Below is a small trained network, with its code and all its weights. Each question gives an input and a class and asks what happens when units are switched off, that is, made to give their printed mean instead of their output.

import numpy as np


def w(rows, s, z=0):
    codes = np.array(rows[::2]) - 128.0
    scale = np.full(codes.shape[1], s)
    scale[-1] = z or s
    return codes * scale


def norm(h):
    return h / np.sqrt((h * h).mean(-1, keepdims=True) + 1e-5)


def f(y):
    return np.maximum(y, 0)


def log_softmax(a):
    a = a - a.max(-1, keepdims=True)
    return a - np.log(np.exp(a).sum(-1, keepdims=True))


def net(x, mask):
    res = np.array(x, float).reshape(1, 5) / 4 @ E
    u = 0
    for l in range(2):
        y = f(norm(res) @ A[l][:, :-1].T + A[l][:, -1])
        res = res + np.where(mask[u : u + 11], y, B[l][:, -1]) @ B[l][:, :-1]
        u += 11
    return log_softmax(norm(res)[-1] @ U[:, :-1].T + U[:, -1])


A, B = {}, {}
E = w([
[178,103,253,82,137,239,134,119],'x0',
[26,152,163,48,165,114,160,160],'x1',
[227,162,157,160,87,142,165,162],'x2',
[228,151,161,208,194,76,79,110],'x3',
[95,146,93,171,112,244,151,134],'x4',
],0.006)
A[0] = w([
[107,165,185,89,76,160,170,161,118],'L0N0',
[226,113,146,180,70,146,175,162,183],'L0N1',
[81,104,192,117,188,55,197,208,78],'L0N2',
[24,150,82,100,117,53,162,160,7],'L0N3',
[86,99,136,147,151,48,161,101,23],'L0N4',
[113,189,10,241,121,89,155,97,61],'L0N5',
[142,135,71,167,47,48,148,96,3],'L0N6',
[60,91,99,133,224,115,111,133,33],'L0N7',
[88,117,100,133,173,255,158,160,57],'L0N8',
[198,87,64,192,192,95,59,119,58],'L0N9',
[92,195,9,166,127,53,70,122,93],'L0N10',
],0.0061,0.0031)
B[0] = w([
[110,66,109,114,101,116,143,123,190],'L0N0',
[79,167,179,124,81,177,154,121,255],'L0N1',
[126,99,108,163,203,139,209,116,183],'L0N2',
[175,231,87,126,170,132,145,75,202],'L0N3',
[112,92,76,158,152,122,65,94,154],'L0N4',
[150,45,158,174,117,147,102,205,230],'L0N5',
[160,112,41,35,143,160,156,147,179],'L0N6',
[134,120,132,94,92,179,110,2,171],'L0N7',
[53,107,177,94,85,156,50,72,198],'L0N8',
[129,170,153,129,162,120,200,90,217],'L0N9',
[77,11,185,105,127,160,136,166,238],'L0N10',
],0.0072,0.0052)
A[1] = w([
[118,149,127,93,155,86,94,81,213],'L1N0',
[185,153,192,168,121,177,144,128,250],'L1N1',
[150,94,208,138,164,82,101,73,103],'L1N2',
[184,193,184,96,133,137,122,126,110],'L1N3',
[146,177,131,121,111,87,73,85,47],'L1N4',
[114,141,66,138,94,160,150,207,97],'L1N5',
[32,110,81,144,146,145,132,89,157],'L1N6',
[87,195,105,156,97,118,180,165,152],'L1N7',
[147,123,184,90,121,128,133,108,94],'L1N8',
[177,173,177,210,93,147,110,147,78],'L1N9',
[101,245,100,69,113,114,147,92,15],'L1N10',
],0.011,0.0025)
B[1] = w([
[149,171,150,177,93,147,141,139,171],'L1N0',
[84,105,102,51,181,73,66,36,254],'L1N1',
[220,176,100,188,156,110,144,179,211],'L1N2',
[147,118,101,136,152,115,55,112,189],'L1N3',
[64,129,208,109,85,135,144,77,135],'L1N4',
[190,90,178,209,247,133,130,160,173],'L1N5',
[107,129,169,70,90,105,142,85,235],'L1N6',
[122,94,119,103,174,115,126,60,156],'L1N7',
[150,85,117,165,92,111,92,111,186],'L1N8',
[127,60,128,36,199,18,215,88,206],'L1N9',
[172,229,2,92,136,118,196,117,153],'L1N10',
],0.0091,0.0086)
U = w([
[90,205,69,77,105,149,171,108,127],'0',
[143,97,136,112,186,75,148,93,147],'1',
[148,186,160,184,111,136,118,143,107],'2',
[56,87,162,97,74,180,112,104,145],'3',
[159,147,124,146,125,137,50,139,104],'4',
[156,95,102,194,146,120,158,253,129],'5',
[100,182,98,130,82,165,93,221,3],'6',
],0.025,0.016)

Each question gives the input, the list of numbers given to net, and the class t.
The units are the neurons (one row each of A and B). Each row of codes is followed by its name. A weight is (code - 128) times the scale printed after its matrix; where a second scale follows, it is the last column's (A, B and U).
mask holds one flag per neuron, layer by layer. A switched-off neuron (its flag False) gives its mean, the last column of its row in B, instead of its output. The means were averaged over made-up inputs and are rounded, as every weight is.
A unit's drop is (log p(t) with every unit on - log p(t) with that unit switched off) / (log p(t) with every unit on - log p(t) with every unit switched off).
The circuit of an input: a set's keep is (log p(t) with only the set's units on - log p(t) with every unit switched off) / (log p(t) with every unit on - log p(t) with every unit switched off). Starting from the 12 units with the biggest drops (on a tie, the unit counted first), units are removed one at a time, each time the one whose removal leaves the highest keep (on an exact tie, the one counted first), for as long as the keep stays at least 0.8.
units of the circuit, in order: the units of the circuit, biggest drop first
unit that matters most: the unit with the biggest drop
top k neurons: the k neurons with the biggest drops, biggest first
top k neurons in layer l: the k neurons of layer l with the biggest drops, biggest first
drop of u: that unit's drop, to one decimal
input [-1,7,6,-2,3], class 0: unit that matters most -> L0N5
input [-6,7,2,1,-3], class 0: top 3 neurons -> L0N3, L1N5, L1N9
input [-7,-5,-2,-4,1], class 5: units of the circuit, in order -> L0N5, L1N1
input [-2,5,4,-2,6], class 0: top 3 neurons -> L0N10, L1N10, L0N8
input [4,6,-2,-6,-4], class 0: top 3 neurons -> L0N10, L0N5, L1N10
input [1,3,-1,-5,2], class 0: units of the circuit, in order -> L0N10, L1N10
input [-8,4,3,-5,7], class 1: top 2 neurons in layer 1 -> L1N5, L1N7
input [-8,4,-6,-3,2], class 3: top 2 neurons in layer 1 -> L1N2, L1N6
input [-8,-7,-3,-6,-5], class 5: top 3 neurons -> L1N1, L0N5, L1N9
input [2,-3,-7,-8,-2], class 0: units of the circuit, in order -> L0N10, L0N5, L1N10
input [-7,4,-4,-5,-5], class 0: units of the circuit, in order -> L0N3, L1N10
input [-7,0,-4,6,7], class 3: top 3 neurons -> L0N10, L1N2, L0N7
input [-7,4,-6,-4,-2], class 0: top 2 neurons -> L0N3, L1N10
input [-7,7,1,1,6], class 3: unit that matters most -> L0N10
input [-6,2,-1,-5,-2], class 0: top 3 neurons in layer 0 -> L0N3, L0N7, L0N0
input [-1,2,-3,-2,-8], class 0: top 2 neurons -> L0N3, L0N5
input [-7,2,-1,6,-1], class 5: top 2 neurons -> L1N1, L0N5
input [-6,-3,-2,5,4], class 5: top 2 neurons -> L0N5, L0N10
input [0,-2,0,-7,-2], class 0: top 3 neurons in layer 0 -> L0N5, L0N10, L0N3
input [7,7,-2,0,0], class 3: units of the circuit, in order -> L1N9
input [3,2,-6,5,-2], class 2: drop of L1N2 -> 0.2
input [-3,8,0,1,-2], class 0: drop of L0N3 -> 0.3
input [-5,-3,-3,4,-5], class 5: drop of L1N1 -> 0.3
